Below is a small trained network, with its code and all its weights. Each question gives an input and a class and asks what happens when units are switched off, that is, made to give their printed mean instead of their output.

import numpy as np


def w(rows, s, z=0):
    codes = np.array(rows[::2]) - 128.0
    scale = np.full(codes.shape[1], s)
    scale[-1] = z or s
    return codes * scale


def f(y):
    return y / 2 * (1 + np.tanh(0.7978845608 * (y + 0.044715 * y**3)))


def log_softmax(a):
    a = a - a.max(-1, keepdims=True)
    return a - np.log(np.exp(a).sum(-1, keepdims=True))


def net(x, mask):
    res = np.array(x, float).reshape(1, 8) / 4 @ E
    y = f(res @ A[0][:, :-1].T + A[0][:, -1])
    res = res + np.where(mask, y, B[0][:, -1]) @ B[0][:, :-1]
    return log_softmax(res[-1] @ U[:, :-1].T + U[:, -1])


A, B = {}, {}
E = w([
[123,128,134,125,133,127,135],'x0',
[186,169,178,70,216,128,35],'x1',
[133,127,122,135,123,134,120],'x2',
[186,254,86,82,108,183,187],'x3',
[25,131,33,88,187,187,115],'x4',
[143,116,115,126,136,125,137],'x5',
[124,128,131,127,129,126,130],'x6',
[131,46,179,26,59,185,127],'x7',
],0.0079)
A[0] = w([
[219,152,174,116,86,25,130,139],'n0',
[36,26,69,104,221,127,99,213],'n1',
[177,83,172,165,89,54,103,132],'n2',
[219,117,178,153,90,87,134,60],'n3',
[57,146,110,191,11,121,229,136],'n4',
[142,189,155,211,162,91,156,54],'n5',
[155,22,110,14,107,125,133,100],'n6',
[119,104,37,58,200,140,136,216],'n7',
[179,142,197,104,90,47,177,76],'n8',
[171,29,153,53,20,184,102,74],'n9',
[141,81,187,44,58,181,130,70],'n10',
[157,149,174,86,213,78,10,132],'n11',
[43,169,64,48,163,145,111,29],'n12',
[152,95,159,9,64,203,143,4],'n13',
[91,112,114,177,84,112,247,125],'n14',
[103,84,98,133,83,83,203,179],'n15',
[162,192,80,209,175,18,104,53],'n16',
[157,253,95,61,93,166,212,10],'n17',
[139,160,73,222,180,68,135,106],'n18',
[186,209,102,72,121,226,231,62],'n19',
[195,217,157,28,192,125,74,151],'n20',
[118,98,57,186,38,167,179,175],'n21',
[203,134,195,146,82,65,163,94],'n22',
],0.0066,0.0012)
B[0] = w([
[155,119,94,141,102,202,158,211],'n0',
[113,133,159,253,52,169,171,254],'n1',
[103,133,146,226,70,164,212,195],'n2',
[92,134,84,151,88,197,134,193],'n3',
[226,41,129,4,191,155,98,249],'n4',
[78,161,79,102,135,120,130,186],'n5',
[104,168,96,138,134,55,125,198],'n6',
[119,141,144,133,75,204,144,195],'n7',
[105,161,76,135,102,194,160,191],'n8',
[89,171,109,92,130,68,123,232],'n9',
[85,187,91,49,141,61,152,206],'n10',
[163,49,137,63,141,162,67,221],'n11',
[153,145,64,174,67,213,198,196],'n12',
[105,175,71,86,175,64,182,209],'n13',
[198,74,105,65,205,157,43,216],'n14',
[170,104,141,113,163,125,78,196],'n15',
[91,192,100,73,128,81,103,226],'n16',
[129,80,219,230,88,53,135,238],'n17',
[100,159,72,90,122,38,122,213],'n18',
[130,71,240,216,76,59,160,238],'n19',
[178,56,144,94,192,156,80,234],'n20',
[176,87,149,68,173,152,92,218],'n21',
[111,134,81,159,85,215,171,208],'n22',
],0.0063,0.0064)
U = w([
[200,81,137,85,196,178,66,51],'0',
[106,176,85,180,81,253,202,100],'1',
[82,220,67,106,149,27,146,57],'2',
[115,88,225,229,94,73,129,252],'3',
],0.012,0.003)

Each question gives the input, the list of numbers given to net, and the class t.
The units are the neurons (one row each of A and B). Each row of codes is followed by its name. A weight is (code - 128) times the scale printed after its matrix; where a second scale follows, it is the last column's (A, B and U).
mask holds one flag per neuron, in row order. A switched-off neuron (its flag False) gives its mean, the last column of its row in B, instead of its output. The means were averaged over made-up inputs and are rounded, as every weight is.
A unit's drop is (log p(t) with every unit on - log p(t) with that unit switched off) / (log p(t) with every unit on - log p(t) with every unit switched off).
The circuit of an input: a set's keep is (log p(t) with only the set's units on - log p(t) with every unit switched off) / (log p(t) with every unit on - log p(t) with every unit switched off). Starting from the 12 units with the biggest drops (on a tie, the unit counted first), units are removed one at a time, each time the one whose removal leaves the highest keep (on an exact tie, the one counted first), for as long as the keep stays at least 0.8.
circuit, biggest first: the units of the circuit, biggest drop first
unit that matters most: the unit with the biggest drop
k most important neurons: the k neurons with the biggest drops, biggest first
input [-7,-3,4,8,-1,4,4,-5], class 3: circuit, biggest first -> (n17)
input [8,-3,-5,6,5,1,-6,3], class 3: circuit, biggest first -> (n19 n17)
input [-5,-8,6,8,4,-7,4,-8], class 0: circuit, biggest first -> (n4 n14)
input [-6,6,1,5,-4,-4,8,7], class 2: 2 most important neurons -> (n13 n10)
input [-1,5,-6,6,2,-1,-1,0], class 3: 2 most important neurons -> (n19 n17)
input [2,-7,6,8,7,-2,-8,-6], class 3: circuit, biggest first -> (n17 n19)
input [3,-3,0,3,-1,-1,6,0], class 0: 3 most important neurons -> (n1 n4 n2)
input [7,5,4,2,2,-6,8,7], class 2: circuit, biggest first -> (n13 n10)
input [-6,-6,5,7,-5,-5,-4,-2], class 3: 4 most important neurons -> (n17 n19 n20 n11)
input [6,1,-3,7,6,1,4,6], class 3: circuit, biggest first -> (n19 n17)
input [-7,0,-3,4,6,7,-2,7], class 2: circuit, biggest first -> (n13 n6)
input [-2,6,2,-8,8,2,-2,-4], class 1: circuit, biggest first -> (n1 n12)
input [-1,3,-6,1,-5,6,-2,6], class 2: circuit, biggest first -> (n10 n13)
input [-4,3,6,-1,-6,5,-8,-7], class 2: 2 most important neurons -> (n16 n18)
input [7,-8,0,3,7,5,-8,8], class 0: 2 most important neurons -> (n4 n21)
input [6,6,5,-8,2,6,1,-5], class 3: unit that matters most -> n1
input [8,-5,-2,-7,-8,-7,0,8], class 1: 2 most important neurons -> (n2 n22)
input [-1,3,6,-1,-5,8,1,-8], class 2: 2 most important neurons -> (n16 n18)
input [3,-7,3,-7,4,-3,-3,2], class 0: 2 most important neurons -> (n4 n14)
input [-4,7,2,8,-4,-3,-4,1], class 3: 3 most important neurons -> (n19 n17 n4)
